X =
[[  1   1   5   4  -1  -2   4   1]
 [  8 -17 -18   0  -2   0 -21  14]
 [ -1   1  -1   0   1   3   1   2]
 [  1  -9  -7   1   2  -2 -10   4]
 [  2   1  -2   5   2   1   3   6]
 [ 37  -3 -24  -7 -30 -25 -36  20]
 [ 29  -2 -23  11  30  28  17 -27]
 [  4  -5  10  -7   2 -11  20  13]
 [  4   0   3   4   1  -4   1   2]
 [  1   2   3  -1  -1   3  -3   0]
 [  1  -1   0  -4   0   1   0   0]
 [  8  27   9 -17 -19 -22 -12   1]
 [ 25   8 -20  30  48  21  38 -16]]
X[0,0]: 1
X[7]: [4, -5, 10, -7, 2, -11, 20, 13]
X[10,0]: 1
X[:, 6]: [4, -21, 1, -10, 3, -36, 17, 20, 1, -3, 0, -12, 38]
X[3]: [1, -9, -7, 1, 2, -2, -10, 4]
X[3,4]: 2
X[:, 4]: [-1, -2, 1, 2, 2, -30, 30, 2, 1, -1, 0, -19, 48]
X[12,6]: 38
X[1]: [8, -17, -18, 0, -2, 0, -21, 14]
X[1,4]: -2
X[10]: [1, -1, 0, -4, 0, 1, 0, 0]
X[:, 7]: [1, 14, 2, 4, 6, 20, -27, 13, 2, 0, 0, 1, -16]
X[8]: [4, 0, 3, 4, 1, -4, 1, 2]
X[6]: [29, -2, -23, 11, 30, 28, 17, -27]
X[4,1]: 1
X[:, 2]: [5, -18, -1, -7, -2, -24, -23, 10, 3, 3, 0, 9, -20]
X[9,5]: 3
X[1,6]: -21
X[12]: [25, 8, -20, 30, 48, 21, 38, -16]
X[6,1]: -2
X[5,4]: -30
X[8,7]: 2
X[4,6]: 3
X[9]: [1, 2, 3, -1, -1, 3, -3, 0]
X[11,7]: 1
X[4,0]: 2
X[9,6]: -3
X[2,3]: 0
X[10,3]: -4
X[4,5]: 1
X[9,2]: 3
X[9,0]: 1
X[8,3]: 4

B =
[[  0  -5  -2  -6   0   0   0  -7]
 [-42  16 -11   0  25 -14  12 -14]
 [ -5  -6   1 -17   4  -7  -3   2]
 [  3   0  -1  -1   0  -1   1  -1]
 [-21  10  -5   1  12 -17   5 -10]
 [-26 -24 -45  22   1  31 -40  -8]
 [ 10 -19  27 -45 -26 -20  34   1]]
Indices start at 0.
(0, 0)	0
(6, 6)	34
(1, 3)	0
(6, 1)	-19
(5, 5)	31
(4, 3)	1
(6, 4)	-26
(3, 2)	-1
(6, 0)	10
(3, 3)	-1
(2, 7)	2
(4, 2)	-5
(5, 7)	-8
(6, 5)	-20
(3, 0)	3
(0, 2)	-2
(2, 5)	-7
(1, 4)	25
(5, 0)	-26
(1, 5)	-14
(1, 1)	16
(0, 4)	0
(0, 3)	-6

A =
[[-12 -16  -6   9  -3 -15  17   1  10 -14  -4   6]
 [  6  17   4 -11   4  14 -17  -4  -2   8  -4  -6]
 [-14   8  -5   2  -5  -5  -7 -28  -4 -38   3   5]
 [-14  -9  -4  -1   3  -2  10  -6  -1 -15   0   6]
 [  8  10  -4   7 -17  -9 -11 -21  -8 -28  12  -2]
 [-20  -6  -3 -10   9   2   5   2  18  -8 -20   3]
 [ -7 -14  -8   6  -6 -14  16  -3   8 -17   0   2]]
A[0,0] -> -12
A[5,4] -> 9
A[0,6] -> 17
A[0,11] -> 6
A[6,9] -> -17
A[6,3] -> 6
A[0,2] -> -6
A[5,5] -> 2
A[0] -> [-12, -16, -6, 9, -3, -15, 17, 1, 10, -14, -4, 6]
A[1,3] -> -11
A[3,7] -> -6
A[4,4] -> -17
A[3,1] -> -9
A[0,9] -> -14
A[6,5] -> -14
A[5,6] -> 5
A[3,9] -> -15
A[:, 10] -> [-4, -4, 3, 0, 12, -20, 0]
A[3,0] -> -14
A[1,8] -> -2
A[:, 11] -> [6, -6, 5, 6, -2, 3, 2]
A[5] -> [-20, -6, -3, -10, 9, 2, 5, 2, 18, -8, -20, 3]
A[1] -> [6, 17, 4, -11, 4, 14, -17, -4, -2, 8, -4, -6]
A[1,1] -> 17
A[:, 2] -> [-6, 4, -5, -4, -4, -3, -8]
A[2,5] -> -5
A[5,9] -> -8
A[6,11] -> 2
A[5,7] -> 2
A[6,0] -> -7
A[3] -> [-14, -9, -4, -1, 3, -2, 10, -6, -1, -15, 0, 6]
A[:, 3] -> [9, -11, 2, -1, 7, -10, 6]
A[2,10] -> 3
A[2] -> [-14, 8, -5, 2, -5, -5, -7, -28, -4, -38, 3, 5]
A[4,3] -> 7

data = [  9  12  -9 -14 -22 -48 -34]
data[0]	9
data[1]	12
data[6]	-34
data[4]	-22

arr = [  8  13  17  -7   6 -16   5   9  41 -11 -24  21]
arr[-12] -> 8
arr[-1] -> 21
arr[1] -> 13
arr[-2] -> -24
arr[-5] -> 9
